Below are the code and all the weights of a small trained network. Each question names an input and a target symbol and asks about switching units off, where a switched-off unit gives its printed mean instead of its output.

import numpy as np


def w(rows, s, z=0):
    codes = np.array(rows[::2]) - 128.0
    scale = np.full(codes.shape[1], s)
    scale[-1] = z or s
    return codes * scale


def f(y):
    return np.maximum(y, 0)


def softmax(a):
    e = np.exp(a - a.max(-1, keepdims=True))
    return e / e.sum(-1, keepdims=True)


def log_softmax(a):
    a = a - a.max(-1, keepdims=True)
    return a - np.log(np.exp(a).sum(-1, keepdims=True))


def net(x, mask):
    ids = ['βγδεζηθλμξστφψω'.index(c) for c in x.split()]
    T = len(ids)
    res = E[ids] + P[:T]
    r = res
    for j in range(3):
        rows = slice(2 * j, 2 * j + 2)
        q, k, v = (r @ M[0][rows].T for M in (Q, K, V))
        z = softmax(np.where(np.tri(T) > 0, q @ k.T / 2**0.5, -1e9)) @ v
        o = O[0][rows]
        res = res + np.where(mask[j], z, o[:, -1]) @ o[:, :-1]
    y = f(res @ A[0][:, :-1].T + A[0][:, -1])
    res = res + np.where(mask[3:19], y, B[0][:, -1]) @ B[0][:, :-1]
    return log_softmax(res[-1] @ U[:, :-1].T + U[:, -1])


Q, K, V, O, A, B = {}, {}, {}, {}, {}, {}
E = w([
[73,75,125],'β',
[119,176,129],'γ',
[124,65,53],'δ',
[81,42,119],'ε',
[116,127,75],'ζ',
[136,146,6],'η',
[58,160,151],'θ',
[99,81,154],'λ',
[80,150,200],'μ',
[53,109,186],'ξ',
[31,76,174],'σ',
[163,190,73],'τ',
[136,237,175],'φ',
[169,120,65],'ψ',
[126,156,172],'ω',
],0.018)
P = w([
[17,215,117],'0',
[186,121,247],'1',
[69,147,117],'2',
[181,129,229],'3',
[83,152,112],'4',
[188,138,213],'5',
[97,153,88],'6',
[190,143,207],'7',
[107,163,83],'8',
],0.012)
Q[0] = w([
[101,126,122],'H1',
[202,81,141],'H1',
[126,177,1],'H2',
[94,206,162],'H2',
[119,121,90],'H3',
[103,81,112],'H3',
],0.0096)
K[0] = w([
[125,126,104],'H1',
[147,43,175],'H1',
[9,112,208],'H2',
[77,176,226],'H2',
[97,137,97],'H3',
[85,148,83],'H3',
],0.013)
V[0] = w([
[178,204,168],'H1',
[200,2,139],'H1',
[113,69,92],'H2',
[106,57,161],'H2',
[38,129,34],'H3',
[192,174,55],'H3',
],0.0076)
O[0] = w([
[193,90,172,147],'H1',
[194,2,145,1],'H1',
[125,138,130,94],'H2',
[130,114,135,92],'H2',
[108,81,122,204],'H3',
[158,132,115,151],'H3',
],0.0069,0.0034)
A[0] = w([
[76,179,110,58],'N1',
[107,46,68,138],'N2',
[182,140,105,123],'N3',
[208,127,118,180],'N4',
[212,170,79,98],'N5',
[88,152,78,66],'N6',
[58,160,166,150],'N7',
[60,47,71,52],'N8',
[137,214,59,248],'N9',
[138,54,237,79],'N10',
[168,81,85,74],'N11',
[65,86,27,152],'N12',
[116,205,145,182],'N13',
[70,125,236,171],'N14',
[113,116,240,88],'N15',
[246,127,201,140],'N16',
],0.013,0.011)
B[0] = w([
[249,113,95,159],'N1',
[104,55,152,165],'N2',
[111,97,123,149],'N3',
[130,86,154,174],'N4',
[100,93,102,162],'N5',
[186,149,220,154],'N6',
[121,124,97,178],'N7',
[141,155,124,151],'N8',
[99,108,107,251],'N9',
[182,92,101,151],'N10',
[107,133,139,140],'N11',
[99,192,129,193],'N12',
[56,104,176,197],'N13',
[139,149,88,176],'N14',
[164,172,81,148],'N15',
[185,185,166,181],'N16',
],0.012,0.018)
U = w([
[176,109,62,147],'β',
[171,186,101,77],'γ',
[182,180,154,60],'δ',
[178,56,70,83],'ε',
[170,131,34,47],'ζ',
[142,124,149,125],'η',
[137,171,183,92],'θ',
[172,158,61,75],'λ',
[125,28,172,63],'μ',
[74,182,86,187],'ξ',
[128,191,196,1],'σ',
[114,111,247,125],'τ',
[184,110,182,165],'φ',
[206,137,82,83],'ψ',
[81,56,69,183],'ω',
],0.013,0.0075)

Each question gives the input, a string of symbols that net reads in full, and the target symbol t.
The units are the heads (2 rows each of Q, K, V and O) and the neurons (one row each of A and B). Each row of codes is followed by its name. A weight is (code - 128) times the scale printed after its matrix; where a second scale follows, it is the last column's (O, A, B and U).
mask holds one flag per unit, heads first, then neurons. A switched-off unit (its flag False) gives its mean, the last column of its rows in O or B, instead of its output. The means were averaged over made-up inputs and are rounded, as every weight is.
A unit's drop is (log p(t) with every unit on - log p(t) with that unit switched off) / (log p(t) with every unit on - log p(t) with every unit switched off).
The circuit of an input: a set's keep is (log p(t) with only the set's units on - log p(t) with every unit switched off) / (log p(t) with every unit on - log p(t) with every unit switched off). Starting from the 12 units with the biggest drops (on a tie, the unit counted first), units are removed one at a time, each time the one whose removal leaves the highest keep (on an exact tie, the one counted first), for as long as the keep stays at least 0.8.
circuit, biggest first: the units of the circuit, biggest drop first
unit that matters most: the unit with the biggest drop
k most important neurons: the k neurons with the biggest drops, biggest first
drop when u is switched off: that unit's drop, to one decimal
input τ θ ψ, target ξ: circuit, biggest first -> [H1, N12]
input β ω ψ τ δ ψ μ δ, target μ: circuit, biggest first -> [H1, N2, N14]
input δ ψ τ τ τ ε, target ε: circuit, biggest first -> [N10, N13, H1]
input τ τ δ δ ψ δ τ, target ω: circuit, biggest first -> [N9, N16]
input ψ τ ψ ω ζ δ β γ ε, target ξ: 2 most important neurons -> [N12, N8]
input ψ ψ ψ ψ φ τ ψ δ, target μ: circuit, biggest first -> [H1, N2]
input γ ψ τ λ η δ β, target ξ: circuit, biggest first -> [N12, H1]
input ψ ξ ψ ψ φ τ, target τ: unit that matters most -> N16
input θ τ ψ ψ, target φ: 4 most important neurons -> [N16, N13, N4, N12]
input ψ τ η ψ ξ τ ψ ψ, target φ: 3 most important neurons -> [N16, N4, N13]
input δ γ δ ψ ψ ζ β, target ξ: 3 most important neurons -> [N12, N8, N4]
input θ ψ φ τ, target τ: drop when N13 is switched off -> 0.2
input ψ ψ λ, target ξ: drop when H1 is switched off -> 0.1
input ψ τ ψ ψ τ λ, target ψ: drop when N12 is switched off -> 0.0
